Below are the code and all the weights of a small trained network. Each question names an input and a class and asks about switching units off, where a switched-off unit gives its printed mean instead of its output.

import numpy as np


def w(rows, s, z=0):
    codes = np.array(rows[::2]) - 128.0
    scale = np.full(codes.shape[1], s)
    scale[-1] = z or s
    return codes * scale


def f(y):
    return np.maximum(y, 0)


def log_softmax(a):
    a = a - a.max(-1, keepdims=True)
    return a - np.log(np.exp(a).sum(-1, keepdims=True))


def net(x, mask):
    res = np.array(x, float).reshape(1, 5) / 4 @ E
    y = f(res @ A[0][:, :-1].T + A[0][:, -1])
    res = res + np.where(mask, y, B[0][:, -1]) @ B[0][:, :-1]
    return log_softmax(res[-1] @ U[:, :-1].T + U[:, -1])


A, B = {}, {}
E = w([
[106,200,2,155,146,178],'x0',
[125,70,64,115,28,213],'x1',
[22,186,174,138,61,123],'x2',
[37,76,149,44,136,188],'x3',
[101,74,57,94,27,67],'x4',
],0.0085)
A[0] = w([
[94,136,140,114,249,153,109],'n1',
[154,70,175,115,119,18,182],'n2',
[202,153,173,157,130,169,118],'n3',
[58,118,128,113,96,203,229],'n4',
[140,198,115,149,157,91,103],'n5',
[124,96,168,115,100,186,128],'n6',
[92,197,133,138,101,136,210],'n7',
[143,99,48,108,113,91,105],'n8',
[124,88,102,145,208,155,253],'n9',
[145,215,131,148,91,153,84],'n10',
[137,97,49,116,138,215,170],'n11',
],0.016,0.0041)
B[0] = w([
[71,145,174,25,160,107,229],'n1',
[250,117,171,242,158,162,253],'n2',
[62,135,148,48,42,93,202],'n3',
[98,140,143,150,23,234,243],'n4',
[154,92,133,155,229,154,196],'n5',
[144,126,190,143,91,112,193],'n6',
[85,95,125,174,190,199,197],'n7',
[62,151,73,178,139,101,196],'n8',
[122,149,163,72,115,56,211],'n9',
[135,128,139,181,132,37,172],'n10',
[240,107,96,135,41,74,223],'n11',
],0.016,0.013)
U = w([
[163,146,61,51,63,96,184],'0',
[143,122,138,134,176,166,4],'1',
[39,144,151,86,83,191,171],'2',
[110,159,171,5,168,96,45],'3',
[155,119,85,198,167,60,76],'4',
[254,102,188,146,52,167,210],'5',
],0.0092,0.0024)

Each question gives the input, the list of numbers given to net, and the class t.
The units are the neurons (one row each of A and B). Each row of codes is followed by its name. A weight is (code - 128) times the scale printed after its matrix; where a second scale follows, it is the last column's (A, B and U).
mask holds one flag per neuron, in row order. A switched-off neuron (its flag False) gives its mean, the last column of its row in B, instead of its output. The means were averaged over made-up inputs and are rounded, as every weight is.
A unit's drop is (log p(t) with every unit on - log p(t) with that unit switched off) / (log p(t) with every unit on - log p(t) with every unit switched off).
The circuit of an input: a set's keep is (log p(t) with only the set's units on - log p(t) with every unit switched off) / (log p(t) with every unit on - log p(t) with every unit switched off). Starting from all 11 units, units are removed one at a time, each time the one whose removal leaves the highest keep (on an exact tie, the one counted first), for as long as the keep stays at least 0.8.
circuit, biggest first: the units of the circuit, biggest drop first
unit that matters most: the unit with the biggest drop
top k neurons: the k neurons with the biggest drops, biggest first
drop of u: that unit's drop, to one decimal
input [-7,2,0,6,-8], class 3: unit that matters most	n1
input [-1,-4,1,-4,5], class 4: top 3 neurons	(n4; n11; n6)
input [7,-2,-2,2,5], class 0: circuit, biggest first	(n2; n11)
input [6,3,-6,-7,-4], class 0: top 3 neurons	(n3; n2; n11)
input [1,0,2,-8,-7], class 3: top 2 neurons	(n3; n2)
input [8,1,1,5,-7], class 2: top 4 neurons	(n4; n1; n2; n7)
input [-3,-5,6,-4,2], class 4: top 2 neurons	(n4; n11)
input [7,-4,7,-6,-3], class 4: top 2 neurons	(n10; n4)
input [6,0,-4,4,-5], class 3: top 3 neurons	(n1; n9; n2)
input [0,4,-6,-1,-5], class 0: top 2 neurons	(n2; n11)
input [-7,-1,-5,7,-4], class 3: top 2 neurons	(n1; n11)
input [-2,4,6,-1,-4], class 2: top 2 neurons	(n2; n11)
input [-3,3,7,5,5], class 2: top 4 neurons	(n11; n2; n4; n7)
input [7,5,-3,-4,1], class 4: circuit, biggest first	(n8)
input [-3,-1,3,5,-3], class 2: top 2 neurons	(n2; n11)
input [8,4,-6,0,-5], class 0: top 2 neurons	(n11; n2)
input [-8,-4,8,6,-8], class 2: top 2 neurons	(n1; n4)
input [-2,-5,5,-5,3], class 4: drop of n2	-0.1
input [-4,-5,4,8,-7], class 3: drop of n1	1.5
input [8,8,8,8,6], class 5: unit that matters most	n11
input [5,0,5,-2,8], class 2: drop of n3	-0.1
input [7,-3,-7,-5,2], class 4: drop of n5	0.3
